((157, 107, 232, 154, 175, 63), (102, 137, 124, 137, 114, 114), (113, 125, 54, 97, 108, 127), (114, 124, 100, 129, 87, 166), (133, 93, 102, 103, 55, 187), (136, 97, 94, 84, 65, 167))
The entry just right of 154 is 175
Read off the entry just left of 84.
Answer: 94
The entry just right of 84: 65
Read off the minimum.
Answer: 54
Read off the entry just left of the largest entry.
Answer: 107

M = array([ 73, 206, 117,  22])
The 2nd entry from the left: 206
The 2nd entry from the end? 117
The last entry is 22

X =
[[+2.87 +4.74 +0.05 -0.82 -7.53]
 [-3.42 +2.79 -0.14 -0.71 +2.69]
 [+2.87 -4.55 +0.05 -1.05 -1.95]
 [-0.24 -4.05 +0.05 -1.05 +3.60]
 [+2.87 -4.05 +0.05 -1.05 -1.95]
 [+2.87 +0.69 +0.05 -1.05 -1.95]
 [+2.89 -4.05 +0.21 -1.05 -1.95]
 [+2.87 -5.19 +0.08 -1.05 -1.95]
 [-2.76 +3.77 -0.13 -0.52 +1.18]
 [+2.87 +1.84 +0.05 -1.05 -3.82]
 [+2.87 -4.05 +0.05 -1.05 -1.95]]
What is the third smallest entry? -4.55
What is the last entry of the largest entry's row? -7.53
The fourth entry, reading row by row -> -0.82
What is the entry directly above the centre entry? +0.05
The entry in the bottom-left corner is +2.87
What is the third entry in reading order? +0.05
What is the last entry, reading row by row? -1.95
What is the entry in the top-left corner? +2.87
What is the entry just left of -0.71? -0.14
The top entry of the column that holds the largest entry is +4.74
The entry directly above +2.89 -> +2.87
What is the entry directly below the smallest entry? +2.69
What is the entry directly below +0.08? -0.13
The smallest entry in the first column -> -3.42
What is the second entry from the end, reading row by row? -1.05
What is the largest entry in the last column? +3.60
What is the entry just right of +0.08? -1.05
What is the third entry from the end, reading row by row? +0.05
The entry just left of -0.13 is +3.77
What is the entry directly above -3.82? +1.18
What is the bottom entry of the column that holds the largest entry? -4.05
What is the entry directly below -0.14? +0.05
The entry at the centre -> +0.05
What is the 2nd entry on the main diagonal? +2.79

Read these off the table that follows.
1) Report the entry just left of the smallest entry.
2) Report the second entry in reading order.
3) Report the 3rd largest entry.
4) Report the entry just right of 8.070.
5) Report the entry just right of -15.337.
6) Report the entry just right of the largest entry.
7) Report the entry just right of -2.646.
8) Report the entry just left of -18.784.
[[ 23.646   8.446   1.327  15.255  12.918  12.498  23.370 -25.137 -15.095
    0.435]
 [-11.557  21.799 -10.335  -4.862  -7.294 -18.033  26.003   5.651  14.741
  -20.037]
 [-18.921   9.057 -23.446  -6.926 -21.401   1.716   8.265   4.996  20.650
  -22.477]
 [  8.070 -20.986 -13.716   9.700 -18.784  -1.502   6.687   7.757  -5.234
   -4.261]
 [-22.295   0.992   3.202  26.192   2.142   3.168 -14.917 -11.197 -18.391
  -15.306]
 [ 24.616   0.955 -19.593   6.865  14.104   6.796 -15.337  13.124   5.572
   10.202]
 [ 13.363  -2.638  -3.596  -2.646 -18.038   1.533 -17.615 -11.961 -21.604
  -18.515]
 [ -1.192 -20.862 -18.228  14.369  -0.072  -6.893  22.408 -18.451   0.473
  -12.437]]
1) 23.370
2) 8.446
3) 24.616
4) -20.986
5) 13.124
6) 2.142
7) -18.038
8) 9.700

[-2.47 +4.33 -7.32 +2.71 +3.69 -2.84 -8.10 +1.26 -0.27 +0.08]
What is the entry just left of -0.27?
A: +1.26
The third entry is -7.32
What is the first entry from the left?
A: -2.47
What is the largest entry?
A: +4.33
What is the third largest entry?
A: +2.71
What is the 1st entry from the right?
A: +0.08
What is the 2nd entry from the right?
A: -0.27

array([[41, 34, 57, 61, 71, 70, 61, 53, 64, 61, 55, 35, 65, 52, 24, 44],
       [63, 30, 67, 60, 77, 71, 61, 57, 64, 59, 75, 61, 66, 50, 40, 56],
       [70, 71, 55, 52, 49, 51, 53, 63, 50, 54, 69, 76, 58, 59, 79, 63],
       [38, 67, 42, 52, 46, 53, 53, 59, 53, 58, 50, 42, 62, 60, 59, 46],
       [31, 45, 50, 58, 66, 64, 59, 54, 62, 61, 50, 31, 65, 54, 28, 42],
       [56, 30, 65, 60, 77, 71, 61, 56, 66, 60, 72, 54, 67, 50, 32, 50],
       [59, 27, 67, 61, 77, 73, 62, 55, 66, 60, 72, 54, 67, 49, 32, 52],
       [56, 60, 52, 52, 55, 58, 54, 62, 54, 57, 69, 61, 66, 56, 63, 54],
       [20, 45, 35, 51, 63, 66, 53, 60, 58, 63, 64, 24, 82, 53, 32, 29],
       [45, 60, 45, 50, 55, 58, 52, 63, 54, 58, 72, 54, 71, 55, 59, 46],
       [31, 64, 42, 56, 52, 53, 56, 54, 56, 60, 36, 28, 57, 60, 44, 44],
       [63, 67, 50, 50, 49, 53, 52, 63, 52, 55, 72, 68, 63, 58, 75, 58],
       [41, 71, 42, 51, 46, 51, 52, 59, 52, 58, 53, 46, 62, 60, 63, 48],
       [24, 64, 32, 51, 49, 54, 51, 58, 53, 61, 47, 24, 69, 59, 47, 37]])
The largest entry in the first column: 70
The entry in the bottom-left corner -> 24
The first entry on the main diagonal -> 41
Which number is the entry directly above the smallest entry?
A: 56
The last entry, reading row by row: 37
Which number is the smallest entry in the first row?
A: 24
Which number is the largest entry in the last column?
A: 63
The top-right entry is 44
Which number is the 5th entry in reading order?
A: 71
The fifth entry from the end, reading row by row is 24
The first entry in the row that holds the largest entry: 20
The 2nd entry on the diagonal from the top-right corner is 40
Which number is the 2nd entry from the end, reading row by row?
A: 47
Which number is the largest entry?
A: 82
The 4th entry from the end, reading row by row is 69
Which number is the entry directly below the largest entry?
A: 71
The second largest entry: 79
The 3rd entry on the main diagonal is 55
Which number is the third entry in reading order?
A: 57
The third entry from the end, reading row by row is 59
The last entry in the row that holds the largest entry -> 29
